Below are the code and all the weights of a small trained network. Each question names an input and a target symbol and asks about switching units off, where a switched-off unit gives its printed mean instead of its output.

import numpy as np


def w(rows, s, z=0):
    codes = np.array(rows[::2]) - 128.0
    scale = np.full(codes.shape[1], s)
    scale[-1] = z or s
    return codes * scale


def f(y):
    return y / 2 * (1 + np.tanh(0.7978845608 * (y + 0.044715 * y**3)))


def softmax(a):
    e = np.exp(a - a.max(-1, keepdims=True))
    return e / e.sum(-1, keepdims=True)


def log_softmax(a):
    a = a - a.max(-1, keepdims=True)
    return a - np.log(np.exp(a).sum(-1, keepdims=True))


def net(x, mask):
    ids = ['γζλτψω'.index(c) for c in x.split()]
    T = len(ids)
    res = E[ids] + P[:T]
    u = 0
    for l in range(3):
        q, k, v = (res @ M[l].T for M in (Q, K, V))
        z = softmax(np.where(np.tri(T) > 0, q @ k.T / 3**0.5, -1e9)) @ v
        res = res + np.where(mask[u], z, O[l][:, -1]) @ O[l][:, :-1]
        u += 1
        y = f(res @ A[l][:, :-1].T + A[l][:, -1])
        res = res + np.where(mask[u : u + 8], y, B[l][:, -1]) @ B[l][:, :-1]
        u += 8
    return log_softmax(res[-1] @ U[:, :-1].T + U[:, -1])


Q, K, V, O, A, B = {}, {}, {}, {}, {}, {}
E = w([
[137,138,114,125,188,110,130,115],'γ',
[84,140,128,139,162,139,148,117],'ζ',
[108,116,139,117,145,118,107,165],'λ',
[93,133,202,163,142,221,195,88],'τ',
[132,165,148,163,162,140,153,61],'ψ',
[140,253,163,136,189,143,145,178],'ω',
],0.018)
P = w([
[71,179,87,72,55,68,38,68],'0',
[119,151,45,124,43,158,109,139],'1',
[110,106,122,55,54,118,147,122],'2',
[121,157,68,199,92,154,85,166],'3',
[113,99,172,108,130,104,154,139],'4',
[137,174,44,178,32,173,143,201],'5',
[112,113,156,78,84,99,211,161],'6',
[132,194,68,254,71,136,122,203],'7',
[114,108,193,134,128,62,203,159],'8',
[159,207,53,222,27,117,214,223],'9',
[99,148,222,102,173,67,174,133],'10',
[141,183,113,220,48,44,250,218],'11',
[59,189,226,46,138,99,177,115],'12',
[101,194,209,183,150,27,241,142],'13',
],0.0079)
Q[0] = w([
[102,4,150,173,150,88,111,77],'L0H0',
[101,145,176,122,174,89,140,137],'L0H0',
[115,194,142,5,92,138,129,98],'L0H0',
],0.026)
K[0] = w([
[163,39,68,45,5,90,222,62],'L0H0',
[122,143,204,148,141,22,218,169],'L0H0',
[50,48,223,169,243,83,47,69],'L0H0',
],0.019)
V[0] = w([
[4,133,155,175,64,169,162,112],'L0H0',
[169,124,123,79,86,190,111,181],'L0H0',
[47,84,13,118,176,131,193,154],'L0H0',
],0.011)
O[0] = w([
[223,78,105,6,165,152,124,205,253],'L0H0',
[117,133,136,199,254,68,73,125,20],'L0H0',
[201,224,223,118,18,151,89,78,140],'L0H0',
],0.0066,0.0039)
A[0] = w([
[152,121,76,148,96,137,67,72,97],'L0N0',
[162,61,96,138,98,129,142,75,96],'L0N1',
[166,142,170,155,62,148,132,108,78],'L0N2',
[197,1,145,220,75,125,111,111,2],'L0N3',
[247,73,150,156,133,97,139,102,152],'L0N4',
[148,52,182,136,108,162,138,92,106],'L0N5',
[106,120,118,174,145,130,86,105,141],'L0N6',
[120,66,82,134,74,157,126,117,89],'L0N7',
],0.0087,0.0039)
B[0] = w([
[142,112,126,120,199,124,130,174,30],'L0N0',
[135,179,112,119,253,154,146,125,2],'L0N1',
[149,150,165,147,99,95,89,123,245],'L0N2',
[126,133,182,167,138,176,141,153,4],'L0N3',
[121,114,147,92,105,169,146,142,132],'L0N4',
[111,151,88,140,143,72,92,118,188],'L0N5',
[143,131,133,87,68,152,167,134,111],'L0N6',
[107,165,148,149,181,142,95,127,44],'L0N7',
],0.015,0.00082)
Q[1] = w([
[207,73,124,231,50,127,198,217],'L1H0',
[181,189,32,245,152,170,141,172],'L1H0',
[167,72,37,173,84,229,59,92],'L1H0',
],0.012)
K[1] = w([
[209,161,57,187,87,145,135,162],'L1H0',
[160,83,61,251,102,178,116,169],'L1H0',
[102,178,85,88,148,242,3,96],'L1H0',
],0.015)
V[1] = w([
[234,150,135,74,190,38,110,75],'L1H0',
[58,80,17,90,72,57,82,162],'L1H0',
[98,169,172,91,132,97,5,214],'L1H0',
],0.011)
O[1] = w([
[20,191,118,101,26,147,110,124,2],'L1H0',
[197,199,144,216,115,195,175,75,133],'L1H0',
[141,178,121,77,95,2,197,49,50],'L1H0',
],0.0067,0.002)
A[1] = w([
[78,12,43,134,134,71,129,46,128],'L1N0',
[158,71,97,207,149,150,146,103,63],'L1N1',
[93,141,102,142,28,146,127,78,98],'L1N2',
[101,90,98,124,142,152,86,74,2],'L1N3',
[103,88,71,138,110,104,100,165,102],'L1N4',
[79,120,93,205,53,142,73,188,193],'L1N5',
[172,70,72,51,129,146,127,159,179],'L1N6',
[203,144,146,19,126,153,49,129,34],'L1N7',
],0.012,0.0044)
B[1] = w([
[154,3,76,205,192,113,226,206,130],'L1N0',
[138,139,167,61,63,68,92,145,253],'L1N1',
[172,72,155,204,181,176,125,199,225],'L1N2',
[110,55,71,238,208,40,14,143,110],'L1N3',
[65,98,159,155,174,142,132,95,123],'L1N4',
[36,80,198,129,169,232,114,126,169],'L1N5',
[109,84,142,66,206,170,109,78,218],'L1N6',
[192,95,219,168,136,108,133,185,240],'L1N7',
],0.011,0.0059)
Q[2] = w([
[119,101,4,192,55,150,33,58],'L2H0',
[125,148,158,117,132,122,148,158],'L2H0',
[142,146,169,103,124,130,137,117],'L2H0',
],0.028)
K[2] = w([
[135,42,117,84,1,127,79,68],'L2H0',
[129,154,122,146,168,122,153,142],'L2H0',
[160,151,107,155,147,111,147,163],'L2H0',
],0.024)
V[2] = w([
[255,48,75,181,110,228,105,93],'L2H0',
[103,120,162,85,84,110,116,88],'L2H0',
[98,104,130,115,72,121,140,114],'L2H0',
],0.0088)
O[2] = w([
[86,254,107,82,185,105,39,105,27],'L2H0',
[173,154,148,194,183,159,118,42,7],'L2H0',
[181,155,130,192,161,168,99,57,3],'L2H0',
],0.0067)
A[2] = w([
[125,233,65,114,25,79,200,73,146],'L2N0',
[165,114,172,155,44,146,95,80,4],'L2N1',
[140,168,153,94,55,109,93,147,81],'L2N2',
[127,83,144,197,136,83,61,175,37],'L2N3',
[40,204,94,174,3,162,111,139,138],'L2N4',
[160,126,17,144,93,70,159,26,91],'L2N5',
[144,99,70,52,136,104,106,59,73],'L2N6',
[18,122,38,110,75,199,69,128,165],'L2N7',
],0.013,0.0042)
B[2] = w([
[129,111,165,139,188,111,207,4,155],'L2N0',
[72,125,62,116,167,109,158,159,193],'L2N1',
[142,178,125,127,128,144,129,120,254],'L2N2',
[156,130,90,88,157,125,127,86,193],'L2N3',
[119,87,149,192,124,55,83,173,176],'L2N4',
[107,189,116,163,109,149,16,182,132],'L2N5',
[147,75,93,138,160,94,99,99,156],'L2N6',
[117,117,45,172,85,183,148,54,191],'L2N7',
],0.015,0.0089)
U = w([
[208,194,167,99,156,250,152,162,255],'γ',
[170,83,136,138,177,187,231,184,160],'ζ',
[133,103,163,219,192,161,81,171,153],'λ',
[169,88,146,119,255,163,97,139,23],'τ',
[160,133,109,122,194,250,156,111,10],'ψ',
[166,141,177,168,220,168,185,89,51],'ω',
],0.0041,0.004)

Each question gives the input, a string of symbols that net reads in full, and the target symbol t.
The units are the heads (3 rows each of Q, K, V and O) and the neurons (one row each of A and B). Each row of codes is followed by its name. A weight is (code - 128) times the scale printed after its matrix; where a second scale follows, it is the last column's (O, A, B and U).
mask holds one flag per unit, layer by layer, with each layer's heads first. A switched-off unit (its flag False) gives its mean, the last column of its rows in O or B, instead of its output. The means were averaged over made-up inputs and are rounded, as every weight is.
A unit's drop is (log p(t) with every unit on - log p(t) with that unit switched off) / (log p(t) with every unit on - log p(t) with every unit switched off).
The circuit of an input: a set's keep is (log p(t) with only the set's units on - log p(t) with every unit switched off) / (log p(t) with every unit on - log p(t) with every unit switched off). Starting from the 12 units with the biggest drops (on a tie, the unit counted first), units are removed one at a time, each time the one whose removal leaves the highest keep (on an exact tie, the one counted first), for as long as the keep stays at least 0.8.
circuit, biggest first: the units of the circuit, biggest drop first
unit that matters most: the unit with the biggest drop
top k neurons: the k neurons with the biggest drops, biggest first
k most important neurons of layer l: the k neurons of layer l with the biggest drops, biggest first
input ζ ψ ζ γ, target ψ: unit that matters most	L2N7
input ζ τ λ ζ ζ ζ ζ ψ γ ψ, target ψ: circuit, biggest first	(L1H0; L2N7; L2H0; L1N5)
input ω ζ ω ζ ζ ψ γ ζ τ ζ τ, target τ: circuit, biggest first	(L0H0; L1N6; L1H0)
input τ ω ζ ζ ζ γ ζ ζ γ ω γ, target λ: circuit, biggest first	(L1H0; L0H0; L2N4; L1N6)
input ψ τ ζ ψ, target τ: circuit, biggest first	(L1N6; L0H0; L2N6; L2H0)
input γ ω γ ω ζ γ ζ ζ ζ ψ λ ζ, target ψ: top 2 neurons	(L1N5; L2N7)
input ω τ ψ ζ ζ ω γ ζ ψ ψ γ, target ψ: circuit, biggest first	(L1H0; L2N7; L0H0; L2H0)
input ζ ω ζ τ ω ψ ψ τ τ, target ψ: 2 most important neurons of layer 2	(L2N7; L2N4)
input ζ γ ζ γ γ λ, target λ: circuit, biggest first	(L2N4; L0H0; L1N6)
input ζ ζ ζ ψ ζ λ, target ψ: top 3 neurons	(L2N7; L1N2; L1N6)
input ζ ζ γ ψ τ, target λ: top 2 neurons	(L2N4; L1N7)
input ζ ζ γ ζ ω ζ τ ψ, target ζ: top 2 neurons	(L1N1; L2N1)
input γ ζ γ ζ, target γ: circuit, biggest first	(L0H0; L2H0; L2N2; L1N2)
input γ ζ ζ ζ τ, target γ: top 2 neurons	(L1N7; L0N2)
input ζ γ γ ζ, target λ: unit that matters most	L2N4
input λ τ ψ γ λ γ γ, target ω: top 2 neurons	(L2N0; L1N7)
input ζ ζ τ ζ ω ζ γ λ γ ζ τ ω λ, target τ: circuit, biggest first	(L1N6; L0H0)
input γ λ γ ζ ζ τ γ λ, target τ: circuit, biggest first	(L0H0; L1N6; L2N6)
input ζ γ λ ψ τ λ, target ψ: top 3 neurons	(L2N7; L1N2; L1N7)
input γ ψ ζ ζ, target ψ: unit that matters most	L2N7
input ψ γ ω ζ γ ζ λ γ ψ ζ ω γ γ ζ, target λ: top 2 neurons	(L2N4; L1N6)
input γ ω ζ ζ ζ ω ζ ζ ζ λ λ τ τ, target ω: top 3 neurons	(L2N0; L1N7; L1N5)
input λ ζ τ, target ω: top 3 neurons	(L2N0; L0N5; L1N2)
